Here is a tiny trained network, its code and every weight. The questions are about switching its units off for an input and a class, where a switched-off unit gives its printed mean instead of its output.

import numpy as np


def w(rows, s, z=0):
    codes = np.array(rows[::2]) - 128.0
    scale = np.full(codes.shape[1], s)
    scale[-1] = z or s
    return codes * scale


def f(y):
    return np.maximum(y, 0)


def log_softmax(a):
    a = a - a.max(-1, keepdims=True)
    return a - np.log(np.exp(a).sum(-1, keepdims=True))


def net(x, mask):
    res = np.array(x, float).reshape(1, 6) / 4 @ E
    y = f(res @ A[0][:, :-1].T + A[0][:, -1])
    res = res + np.where(mask, y, B[0][:, -1]) @ B[0][:, :-1]
    return log_softmax(res[-1] @ U[:, :-1].T + U[:, -1])


A, B = {}, {}
E = w([
[129,126,132],'x0',
[171,50,1],'x1',
[187,216,54],'x2',
[128,126,126],'x3',
[131,127,128],'x4',
[130,128,128],'x5',
],0.009)
A[0] = w([
[166,62,118,100],'neuron 0',
[59,199,159,104],'neuron 1',
[151,61,73,85],'neuron 2',
[114,209,184,138],'neuron 3',
[136,153,188,78],'neuron 4',
[100,181,175,70],'neuron 5',
[158,123,182,125],'neuron 6',
[81,9,183,100],'neuron 7',
[171,161,138,129],'neuron 8',
[139,83,83,72],'neuron 9',
[192,53,116,83],'neuron 10',
[159,185,78,191],'neuron 11',
[166,183,103,109],'neuron 12',
[79,195,173,110],'neuron 13',
[115,136,130,253],'neuron 14',
[82,166,182,97],'neuron 15',
[79,174,184,99],'neuron 16',
[163,59,91,88],'neuron 17',
[170,243,71,90],'neuron 18',
[74,33,169,104],'neuron 19',
[162,139,128,211],'neuron 20',
[176,209,110,87],'neuron 21',
],0.012,0.013)
B[0] = w([
[142,187,116,149],'neuron 0',
[153,134,57,172],'neuron 1',
[178,172,72,163],'neuron 2',
[142,118,54,195],'neuron 3',
[183,138,84,149],'neuron 4',
[198,169,39,153],'neuron 5',
[150,103,103,154],'neuron 6',
[202,61,183,191],'neuron 7',
[126,113,173,148],'neuron 8',
[209,174,83,145],'neuron 9',
[168,172,88,150],'neuron 10',
[101,27,170,209],'neuron 11',
[150,109,183,155],'neuron 12',
[170,115,77,178],'neuron 13',
[3,22,83,254],'neuron 14',
[206,133,71,170],'neuron 15',
[172,111,98,175],'neuron 16',
[220,142,77,157],'neuron 17',
[209,88,205,178],'neuron 18',
[183,73,173,181],'neuron 19',
[33,39,133,209],'neuron 20',
[203,98,174,156],'neuron 21',
],0.0071,0.013)
U = w([
[184,158,66,2],'0',
[99,112,130,230],'1',
[102,117,132,243],'2',
[180,117,217,48],'3',
[96,126,129,242],'4',
[96,115,129,162],'5',
[84,188,177,58],'6',
[27,248,160,33],'7',
],0.012,0.0061)

Each question gives the input, the list of numbers given to net, and the class t.
The units are the neurons (one row each of A and B). Each row of codes is followed by its name. A weight is (code - 128) times the scale printed after its matrix; where a second scale follows, it is the last column's (A, B and U).
mask holds one flag per neuron, in row order. A switched-off neuron (its flag False) gives its mean, the last column of its row in B, instead of its output. The means were averaged over made-up inputs and are rounded, as every weight is.
A unit's drop is (log p(t) with every unit on - log p(t) with that unit switched off) / (log p(t) with every unit on - log p(t) with every unit switched off).
The circuit of an input: a set's keep is (log p(t) with only the set's units on - log p(t) with every unit switched off) / (log p(t) with every unit on - log p(t) with every unit switched off). Starting from the 12 units with the biggest drops (on a tie, the unit counted first), units are removed one at a time, each time the one whose removal leaves the highest keep (on an exact tie, the one counted first), for as long as the keep stays at least 0.8.
units of the circuit, in order: the units of the circuit, biggest drop first
k most important neurons: the k neurons with the biggest drops, biggest first
drop when u is switched off: that unit's drop, to one decimal
input [2,7,-5,2,3,5], class 0: units of the circuit, in order : [neuron 17; neuron 2]
input [3,4,-7,6,4,7], class 3: units of the circuit, in order : [neuron 7; neuron 19]
input [-4,-6,7,-2,-4,6], class 3: units of the circuit, in order : [neuron 18]
input [-1,-8,8,0,-3,3], class 0: units of the circuit, in order : [neuron 3; neuron 5]
input [1,0,7,-4,-2,-1], class 3: units of the circuit, in order : [neuron 18; neuron 21]
input [-3,3,-7,4,-6,-7], class 3: units of the circuit, in order : [neuron 7; neuron 19]
input [4,-4,-8,-3,-7,-1], class 3: 2 most important neurons : [neuron 7; neuron 19]
input [4,-5,-5,0,4,-1], class 0: 2 most important neurons : [neuron 15; neuron 11]
input [1,-5,-4,-2,-3,-4], class 0: drop when neuron 11 is switched off : 0.2
input [-1,-7,-6,-7,7,5], class 0: drop when neuron 13 is switched off : 0.1
input [-4,-5,-1,-1,3,1], class 0: drop when neuron 17 is switched off : -0.1
input [7,8,-7,6,-5,-8], class 0: drop when neuron 2 is switched off : 0.2
